Each row has a name. Each piece below is followed by the name of the row it came from, unless a question asks for something else. Each question is about the rows just above it. Places in a row count from 1.

dode: [56 -8  1  1 -1]
fusim: [53 -4  1  8  0]
kufa: [ 0 29 41 44  0]
bupe: [ 1 12 55 10 48]
diti: [  0  32 -42  23  14]
Lapo: [ 20 -20  10  50  -1]
legem: [  1  35 -39  25  10]
Fip: [  0   3 -42  23  14]
Zulog: [ 1 35  7 40 24]
Row and place of [56] in the named rows: | dode, 1
[25] is at row and place | legem, 4
Row and place of [8] in the named rows: | fusim, 4
Row and place of [40] in the named rows: | Zulog, 4
[24] is at row and place | Zulog, 5

bebo: [-19  27 -12  -7  -8]
kufa: [  6 -40 -18 -36  -9]
dode: [ -5  10   6  23 -37]
Fip: [  1  -6  31  25 -36]
fusim: [-33  33  29 -42   9]
Lapo: [-18  27 -12 -36 -37]
Where in the named rows is [33]? | fusim, 2
Row and place of [-9] in the named rows: | kufa, 5

dode: [ 19  -2 -33   3   1  23  -6   6  13  -3 -22  38 -14   6 -10  -1  -5  24
   5 -19  25   5   6]
Fip: [ 18  -7 -24  31  -1  22  -3   8  16  -4 -29  37 -14   5  -8  -1  -3  22
   8 -16  19  -4   8]
Lapo: [ 28 -25 -25   9   8   3   1   3  -6 -17   5  29 -37  10 -11  -3 -44  39
   4 -40  31  44   0]
bebo: [ 23  -7 -33   7  10  12  -8  -2   3  -4 -10  40 -26  11  -5   4 -13  20
  -1 -35  31  30  -3]
fusim: [ 18  -8 -21   1  -1  22  -1   9  18  -5 -32  36 -13   5  -7  -1  -3  21
   9 -15  17  -6   9]
diti: [ 29 -24 -25   9   8   2   0   2  -6 -16   4  29 -37  10 -11  -3 -42  38
   4 -40  31  44   0]
legem: [ 30 -18 -26   5  12   5  -7  -2  -2  -7  -3  33 -36  13  -7   2 -28  28
   0 -40  31  39  -2]
Zov: [ 26 -10 -30   6  12   9  -9  -3   1  -6  -7  37 -31  13  -5   5 -17  22
  -1 -38  32  34  -4]
bupe: [ 18  -9 -19   2   0  22   0  10  19  -6 -32  37 -13   4  -6  -1  -3  21
   9 -15  16  -6   9]
ralo: [ 18  -4 -28   3  -1  22  -5   7  15  -4 -26  37 -13   5  -9  -1  -4  23
   6 -17  22  -1   7]
Zulog: [ 24 -25 -25  12   4   2   5   8  -6 -22   9  31 -38  10 -11   1 -49  42
   5 -39  30  46   0]
[-42] is at row and place | diti, 17
[-31] is at row and place | Zov, 13

Fip: [-12   8  -8 -19  -2  10  -7   9  34   8  -1   2  17   7 -12 -16  -2]
diti: [ -7  21 -14   6   5   0 -26 -36  27  11 -16 -43 -12  18   8  14  -3]
Zov: [-12   8  -8 -19  -2  10  -7   9  34   8  26  29 -11  -5  -5   4  -2]
dode: [ -8  16  -5  -2  -6  19   5   7  10   9 -12   9   0   5   3 -10  -1]
bupe: [-13   6   2 -23  -3  15   0   1  35   5   9   5  17  -1 -14 -21  -5]
[27] is at row and place | diti, 9
Row and place of [-26] in the named rows: | diti, 7
Where in the named rows is [-23]? | bupe, 4

Zulog: [ 10  26  29 -40   6]
fusim: [-35   3  12  25   4]
bebo: [21 -9 18  3  3]
Row and place of [26] in the named rows: | Zulog, 2
Row and place of [6] in the named rows: | Zulog, 5
Row and place of [12] in the named rows: | fusim, 3
Row and place of [29] in the named rows: | Zulog, 3
Row and place of [4] in the named rows: | fusim, 5

Zulog: [20 37 22 35]
fusim: [ 17  45  24 -53]
dode: [34 11 18 21]
bupe: [17 45 24 29]
legem: [-9 -9 -8 38]
kufa: [45 16 28 14]
diti: [ 1 -8  0 38]
ralo: [ 10  40  -3 -23]
Lapo: [28 25 21 -5]
which: [ 17  45  24 -53] | fusim
[10] is at row and place | ralo, 1
[0] is at row and place | diti, 3

